Below is a small trained network, with its code and all its weights. Each question gives an input and a class and asks what happens when units are switched off, that is, made to give their printed mean instead of their output.

import numpy as np


def w(rows, s, z=0):
    codes = np.array(rows[::2]) - 128.0
    scale = np.full(codes.shape[1], s)
    scale[-1] = z or s
    return codes * scale


def f(y):
    return np.maximum(y, 0)


def log_softmax(a):
    a = a - a.max(-1, keepdims=True)
    return a - np.log(np.exp(a).sum(-1, keepdims=True))


def net(x, mask):
    res = np.array(x, float).reshape(1, 2) / 4 @ E
    y = f(res @ A[0][:, :-1].T + A[0][:, -1])
    res = res + np.where(mask, y, B[0][:, -1]) @ B[0][:, :-1]
    return log_softmax(res[-1] @ U[:, :-1].T + U[:, -1])


A, B = {}, {}
E = w([
[196,65,147,96,236],'x0',
[118,184,11,203,213],'x1',
],0.011)
A[0] = w([
[142,77,246,26,128,228],'neuron 0',
[169,102,97,167,204,134],'neuron 1',
[12,157,128,117,74,255],'neuron 2',
[116,195,165,80,58,132],'neuron 3',
[160,137,97,133,255,186],'neuron 4',
[184,53,206,148,104,205],'neuron 5',
[80,205,119,192,124,160],'neuron 6',
[137,119,96,140,229,149],'neuron 7',
[97,219,29,190,118,210],'neuron 8',
[32,234,92,190,122,174],'neuron 9',
[160,99,201,43,121,227],'neuron 10',
[60,140,157,95,12,156],'neuron 11',
[154,125,95,106,113,104],'neuron 12',
],0.0094,0.0043)
B[0] = w([
[176,63,192,172,93,247],'neuron 0',
[158,183,73,120,77,190],'neuron 1',
[95,45,46,175,43,200],'neuron 2',
[177,200,69,170,107,178],'neuron 3',
[204,239,74,69,75,220],'neuron 4',
[149,69,169,131,93,203],'neuron 5',
[54,113,77,149,135,183],'neuron 6',
[178,216,26,112,70,198],'neuron 7',
[68,139,2,190,220,226],'neuron 8',
[47,132,34,221,129,210],'neuron 9',
[182,59,177,152,72,218],'neuron 10',
[175,184,80,215,59,207],'neuron 11',
[139,114,151,126,136,128],'neuron 12',
],0.007,0.014)
U = w([
[84,107,142,122,142,83],'0',
[109,136,165,135,218,32],'1',
[201,130,136,161,38,218],'2',
[156,68,221,102,159,90],'3',
[100,104,138,125,161,1],'4',
[2,125,84,152,144,147],'5',
[101,214,106,133,236,126],'6',
[173,204,114,50,143,233],'7',
],0.0095,0.0023)

Each question gives the input, the list of numbers given to net, and the class t.
The units are the neurons (one row each of A and B). Each row of codes is followed by its name. A weight is (code - 128) times the scale printed after its matrix; where a second scale follows, it is the last column's (A, B and U).
mask holds one flag per neuron, in row order. A switched-off neuron (its flag False) gives its mean, the last column of its row in B, instead of its output. The means were averaged over made-up inputs and are rounded, as every weight is.
A unit's drop is (log p(t) with every unit on - log p(t) with that unit switched off) / (log p(t) with every unit on - log p(t) with every unit switched off).
The circuit of an input: a set's keep is (log p(t) with only the set's units on - log p(t) with every unit switched off) / (log p(t) with every unit on - log p(t) with every unit switched off). Starting from the 12 units with the biggest drops (on a tie, the unit counted first), units are removed one at a time, each time the one whose removal leaves the highest keep (on an exact tie, the one counted first), for as long as the keep stays at least 0.8.
units of the circuit, in order: the units of the circuit, biggest drop first
unit that matters most: the unit with the biggest drop
top k neurons: the k neurons with the biggest drops, biggest first
drop of u: that unit's drop, to one decimal
input [2,8], class 6: units of the circuit, in order => [neuron 8; neuron 4]
input [5,5], class 7: unit that matters most => neuron 4
input [0,5], class 6: top 2 neurons => [neuron 2; neuron 4]
input [1,7], class 6: top 2 neurons => [neuron 4; neuron 2]
input [-1,6], class 5: top 2 neurons => [neuron 9; neuron 6]
input [6,8], class 7: top 2 neurons => [neuron 4; neuron 7]
input [7,7], class 7: drop of neuron 4 => 0.2
input [-5,1], class 5: drop of neuron 3 => 0.0
input [2,1], class 7: drop of neuron 11 => 0.1
input [-4,0], class 5: drop of neuron 1 => 0.0
